Below are the code and all the weights of a small trained network. Each question names an input and a target symbol and asks about switching units off, where a switched-off unit gives its printed mean instead of its output.

import numpy as np


def w(rows, s, z=0):
    codes = np.array(rows[::2]) - 128.0
    scale = np.full(codes.shape[1], s)
    scale[-1] = z or s
    return codes * scale


def f(y):
    return y / 2 * (1 + np.tanh(0.7978845608 * (y + 0.044715 * y**3)))


def softmax(a):
    e = np.exp(a - a.max(-1, keepdims=True))
    return e / e.sum(-1, keepdims=True)


def log_softmax(a):
    a = a - a.max(-1, keepdims=True)
    return a - np.log(np.exp(a).sum(-1, keepdims=True))


def net(x, mask):
    ids = ['βγζηθλμξπσφψω'.index(c) for c in x.split()]
    T = len(ids)
    res = E[ids] + P[:T]
    q, k, v = (res @ M[0].T for M in (Q, K, V))
    z = softmax(np.where(np.tri(T) > 0, q @ k.T / 2**0.5, -1e9)) @ v
    res = res + np.where(mask[0], z, O[0][:, -1]) @ O[0][:, :-1]
    y = f(res @ A[0][:, :-1].T + A[0][:, -1])
    res = res + np.where(mask[1:25], y, B[0][:, -1]) @ B[0][:, :-1]
    return log_softmax(res[-1] @ U[:, :-1].T + U[:, -1])


Q, K, V, O, A, B = {}, {}, {}, {}, {}, {}
E = w([
[132,143,120],'β',
[105,177,119],'γ',
[181,130,116],'ζ',
[198,60,129],'η',
[122,141,191],'θ',
[112,156,149],'λ',
[6,66,103],'μ',
[190,111,143],'ξ',
[157,125,196],'π',
[208,94,107],'σ',
[176,138,92],'φ',
[135,148,107],'ψ',
[115,163,166],'ω',
],0.021)
P = w([
[2,115,228],'0',
[201,143,159],'1',
[198,148,162],'2',
[201,154,161],'3',
[210,151,153],'4',
[210,156,151],'5',
[203,154,159],'6',
[214,153,155],'7',
[212,155,162],'8',
[200,166,158],'9',
],0.011)
Q[0] = w([
[20,111,55],'h0',
[80,11,135],'h0',
],0.012)
K[0] = w([
[247,244,161],'h0',
[254,153,124],'h0',
],0.0087)
V[0] = w([
[180,15,194],'h0',
[152,2,78],'h0',
],0.016)
O[0] = w([
[153,221,186,254],'h0',
[51,251,76,30],'h0',
],0.019,0.0089)
A[0] = w([
[105,179,158,56],'n0',
[117,2,29,117],'n1',
[118,18,136,23],'n2',
[159,33,108,108],'n3',
[135,138,58,142],'n4',
[217,162,57,234],'n5',
[97,138,165,83],'n6',
[123,77,25,60],'n7',
[106,130,252,70],'n8',
[195,108,158,244],'n9',
[78,134,205,107],'n10',
[64,103,113,200],'n11',
[174,91,190,233],'n12',
[203,169,163,115],'n13',
[105,174,85,187],'n14',
[90,244,58,79],'n15',
[110,222,163,46],'n16',
[62,72,219,83],'n17',
[74,52,124,110],'n18',
[1,106,58,81],'n19',
[98,178,109,72],'n20',
[165,104,205,223],'n21',
[83,202,98,1],'n22',
[118,172,101,70],'n23',
],0.0087,0.0065)
B[0] = w([
[111,131,65,159],'n0',
[121,217,210,163],'n1',
[202,145,42,185],'n2',
[132,183,90,198],'n3',
[165,107,222,129],'n4',
[47,76,177,172],'n5',
[151,100,87,135],'n6',
[150,159,254,128],'n7',
[193,96,139,205],'n8',
[60,139,100,241],'n9',
[125,70,93,152],'n10',
[189,55,250,128],'n11',
[60,144,66,253],'n12',
[139,92,113,221],'n13',
[172,113,210,151],'n14',
[134,63,145,181],'n15',
[138,117,72,190],'n16',
[187,172,95,163],'n17',
[131,182,102,144],'n18',
[189,188,21,129],'n19',
[163,74,162,148],'n20',
[40,143,139,250],'n21',
[133,101,123,156],'n22',
[164,62,181,143],'n23',
],0.0057,0.029)
U = w([
[73,244,155,163],'β',
[160,108,75,95],'γ',
[143,120,78,89],'ζ',
[80,124,149,177],'η',
[147,144,159,166],'θ',
[25,88,111,160],'λ',
[107,135,97,172],'μ',
[209,107,154,22],'ξ',
[130,125,132,78],'π',
[158,200,86,3],'σ',
[155,6,121,127],'φ',
[102,61,212,114],'ψ',
[117,104,109,160],'ω',
],0.012,0.0071)

Each question gives the input, a string of symbols that net reads in full, and the target symbol t.
The units are the heads (2 rows each of Q, K, V and O) and the neurons (one row each of A and B). Each row of codes is followed by its name. A weight is (code - 128) times the scale printed after its matrix; where a second scale follows, it is the last column's (O, A, B and U).
mask holds one flag per unit, heads first, then neurons. A switched-off unit (its flag False) gives its mean, the last column of its rows in O or B, instead of its output. The means were averaged over made-up inputs and are rounded, as every weight is.
A unit's drop is (log p(t) with every unit on - log p(t) with that unit switched off) / (log p(t) with every unit on - log p(t) with every unit switched off).
The circuit of an input: a set's keep is (log p(t) with only the set's units on - log p(t) with every unit switched off) / (log p(t) with every unit on - log p(t) with every unit switched off). Starting from the 12 units with the biggest drops (on a tie, the unit counted first), units are removed one at a time, each time the one whose removal leaves the highest keep (on an exact tie, the one counted first), for as long as the keep stays at least 0.8.
circuit, biggest first: the units of the circuit, biggest drop first
k most important neurons: the k neurons with the biggest drops, biggest first
drop of u: that unit's drop, to one decimal
input γ ξ ξ ω ξ ζ η π γ, target σ: 2 most important neurons -> (n1 n2)
input π η ξ π ξ λ, target ψ: circuit, biggest first -> (h0 n2)
input ξ σ ζ, target β: circuit, biggest first -> (h0)
input ω ψ φ ξ, target γ: 3 most important neurons -> (n2 n3 n12)
input η ω λ θ ξ ξ β, target ξ: 3 most important neurons -> (n15 n21 n12)
input π π π, target ψ: 3 most important neurons -> (n2 n21 n3)
input φ γ π ω, target λ: 4 most important neurons -> (n2 n1 n8 n14)
input ω ξ φ σ ω, target γ: 2 most important neurons -> (n2 n3)
input μ λ π η ξ ψ π, target β: 2 most important neurons -> (n8 n13)
input γ σ σ ψ β η ξ ζ, target σ: 2 most important neurons -> (n1 n2)
input φ ξ γ, target λ: 2 most important neurons -> (n8 n2)
input γ ζ ξ η, target σ: 3 most important neurons -> (n1 n2 n3)
input ξ ξ η θ, target β: 2 most important neurons -> (n2 n15)
input θ β γ, target φ: most important neuron -> (n1)
input η ξ θ β θ θ ψ ψ, target ξ: 3 most important neurons -> (n15 n21 n12)
input ξ ξ φ ζ λ π σ ξ λ, target β: 2 most important neurons -> (n2 n15)
input ξ ξ η θ β, target β: drop of h0 -> 0.7
input ω ξ η φ π ξ γ π η ξ, target γ: drop of n2 -> 1.5
input η ζ θ ξ ξ ψ φ π ξ, target ξ: drop of h0 -> 2.8
input γ ξ γ θ ξ θ ξ ψ, target σ: drop of n2 -> 1.8
input π θ φ λ ψ γ ξ η ψ ξ, target ψ: most important neuron -> (n2)
